Below is a small trained network, with its code and all its weights. Each question gives an input and a class and asks what happens when units are switched off, that is, made to give their printed mean instead of their output.

import numpy as np


def w(rows, s, z=0):
    codes = np.array(rows[::2]) - 128.0
    scale = np.full(codes.shape[1], s)
    scale[-1] = z or s
    return codes * scale


def f(y):
    return y / 2 * (1 + np.tanh(0.7978845608 * (y + 0.044715 * y**3)))


def log_softmax(a):
    a = a - a.max(-1, keepdims=True)
    return a - np.log(np.exp(a).sum(-1, keepdims=True))


def net(x, mask):
    res = np.array(x, float).reshape(1, 5) / 4 @ E
    y = f(res @ A[0][:, :-1].T + A[0][:, -1])
    res = res + np.where(mask, y, B[0][:, -1]) @ B[0][:, :-1]
    return log_softmax(res[-1] @ U[:, :-1].T + U[:, -1])


A, B = {}, {}
E = w([
[16,148,191,63,151,129,170,144,161,177,134],'x0',
[134,138,99,82,116,157,125,113,120,141,98],'x1',
[143,212,158,195,153,123,81,80,143,151,8],'x2',
[162,103,227,135,141,193,141,61,55,148,165],'x3',
[118,37,118,136,188,170,76,69,208,131,156],'x4',
],0.015)
A[0] = w([
[178,98,219,130,153,187,163,90,33,134,137,90],'n0',
[230,143,88,153,126,120,164,108,141,88,138,43],'n1',
[110,236,176,210,175,132,70,37,142,170,41,149],'n2',
[118,136,2,122,99,31,134,194,231,77,97,42],'n3',
[100,91,73,107,82,160,164,126,64,141,247,146],'n4',
[124,181,137,153,49,137,193,162,45,123,129,80],'n5',
[127,167,183,166,99,119,77,99,134,148,65,105],'n6',
[121,143,183,87,175,112,218,132,170,171,125,3],'n7',
[158,55,130,63,120,107,191,148,95,110,175,155],'n8',
[136,98,174,133,132,174,154,75,61,133,141,43],'n9',
[87,103,221,61,126,108,117,156,122,193,129,26],'n10',
[207,92,92,174,114,132,114,116,73,83,156,81],'n11',
[12,197,195,75,163,138,197,105,185,219,149,80],'n12',
[117,60,102,78,75,121,164,138,110,88,207,118],'n13',
[150,1,110,124,228,201,108,68,242,112,142,63],'n14',
[214,119,77,169,97,140,71,95,60,69,143,48],'n15',
[143,171,156,117,41,95,238,181,23,88,94,103],'n16',
[180,213,139,101,103,68,184,176,54,136,156,126],'n17',
[185,125,193,163,129,204,158,59,18,178,202,45],'n18',
[107,96,126,89,83,158,155,171,142,62,208,102],'n19',
],0.0097,0.0048)
B[0] = w([
[120,184,150,8,204,85,134,197,181,122,165,219],'n0',
[71,127,89,148,101,170,77,143,88,85,168,162],'n1',
[254,147,63,200,115,131,210,193,138,108,85,255],'n2',
[50,185,133,11,218,35,157,161,168,133,152,220],'n3',
[208,151,100,185,128,137,173,151,125,119,81,214],'n4',
[103,69,161,134,119,183,125,68,181,161,93,205],'n5',
[173,135,71,148,121,149,190,126,120,144,133,192],'n6',
[99,114,121,127,109,140,90,159,100,94,169,177],'n7',
[225,140,106,187,149,108,165,174,99,96,91,201],'n8',
[95,195,153,70,137,75,116,169,160,133,95,183],'n9',
[101,115,115,124,158,141,82,130,51,119,155,191],'n10',
[77,141,101,139,106,126,99,121,63,132,187,180],'n11',
[55,115,83,165,63,152,93,122,47,41,191,250],'n12',
[216,141,73,138,98,173,192,147,105,126,45,205],'n13',
[102,43,192,185,122,185,59,62,227,219,70,235],'n14',
[68,92,68,149,73,129,56,116,52,30,230,189],'n15',
[121,70,208,169,89,125,63,67,184,203,101,239],'n16',
[114,60,157,154,115,164,113,72,207,174,111,216],'n17',
[85,154,143,54,197,66,135,139,171,97,150,229],'n18',
[176,168,121,149,117,132,175,99,107,112,109,195],'n19',
],0.0096,0.022)
U = w([
[233,148,91,164,128,148,200,147,112,119,113,252],'0',
[118,80,168,152,128,173,82,62,191,197,118,135],'1',
[98,175,125,23,191,80,141,157,162,119,145,99],'2',
[71,122,90,145,98,162,70,121,9,73,174,15],'3',
],0.013,0.0017)

Each question gives the input, the list of numbers given to net, and the class t.
The units are the neurons (one row each of A and B). Each row of codes is followed by its name. A weight is (code - 128) times the scale printed after its matrix; where a second scale follows, it is the last column's (A, B and U).
mask holds one flag per neuron, in row order. A switched-off neuron (its flag False) gives its mean, the last column of its row in B, instead of its output. The means were averaged over made-up inputs and are rounded, as every weight is.
A unit's drop is (log p(t) with every unit on - log p(t) with that unit switched off) / (log p(t) with every unit on - log p(t) with every unit switched off).
The circuit of an input: a set's keep is (log p(t) with only the set's units on - log p(t) with every unit switched off) / (log p(t) with every unit on - log p(t) with every unit switched off). Starting from the 12 units with the biggest drops (on a tie, the unit counted first), units are removed one at a time, each time the one whose removal leaves the highest keep (on an exact tie, the one counted first), for as long as the keep stays at least 0.8.
circuit, biggest first: the units of the circuit, biggest drop first
unit that matters most: the unit with the biggest drop
top k neurons: the k neurons with the biggest drops, biggest first
drop of u: that unit's drop, to one decimal
input [-8,-7,1,-8,-4], class 2: circuit, biggest first => (n3)
input [-1,7,4,-6,5], class 2: top 2 neurons => (n3; n16)
input [1,-5,0,8,-7], class 2: top 3 neurons => (n0; n18; n14)
input [-7,1,5,-6,-8], class 1: top 2 neurons => (n16; n17)
input [-8,1,4,5,-7], class 3: top 4 neurons => (n15; n14; n11; n1)
input [-6,-1,7,7,3], class 0: top 3 neurons => (n2; n3; n6)
input [-7,-8,-8,4,8], class 0: top 2 neurons => (n13; n8)
input [8,4,-7,3,-2], class 3: top 2 neurons => (n12; n2)
input [-8,-4,6,3,3], class 3: top 2 neurons => (n15; n11)
input [-3,-5,-6,5,6], class 0: top 4 neurons => (n13; n8; n4; n16)
input [3,-6,-7,-2,7], class 0: top 2 neurons => (n13; n8)
input [-7,7,-4,5,6], class 3: top 2 neurons => (n15; n11)
input [2,-7,2,8,-6], class 2: top 2 neurons => (n0; n18)
input [2,8,-1,4,-3], class 2: circuit, biggest first => (n0)
input [2,-5,1,-2,-1], class 2: top 2 neurons => (n14; n15)
input [8,1,-1,3,-6], class 3: top 2 neurons => (n12; n14)
input [8,1,2,-1,7], class 3: drop of n16 => 0.3
input [-2,7,0,-1,-7], class 1: drop of n12 => 0.0
input [6,5,0,-6,-7], class 1: drop of n16 => 0.6
input [-2,7,-3,-2,-4], class 1: unit that matters most => n2
input [2,5,5,5,-7], class 1: drop of n16 => 1.3
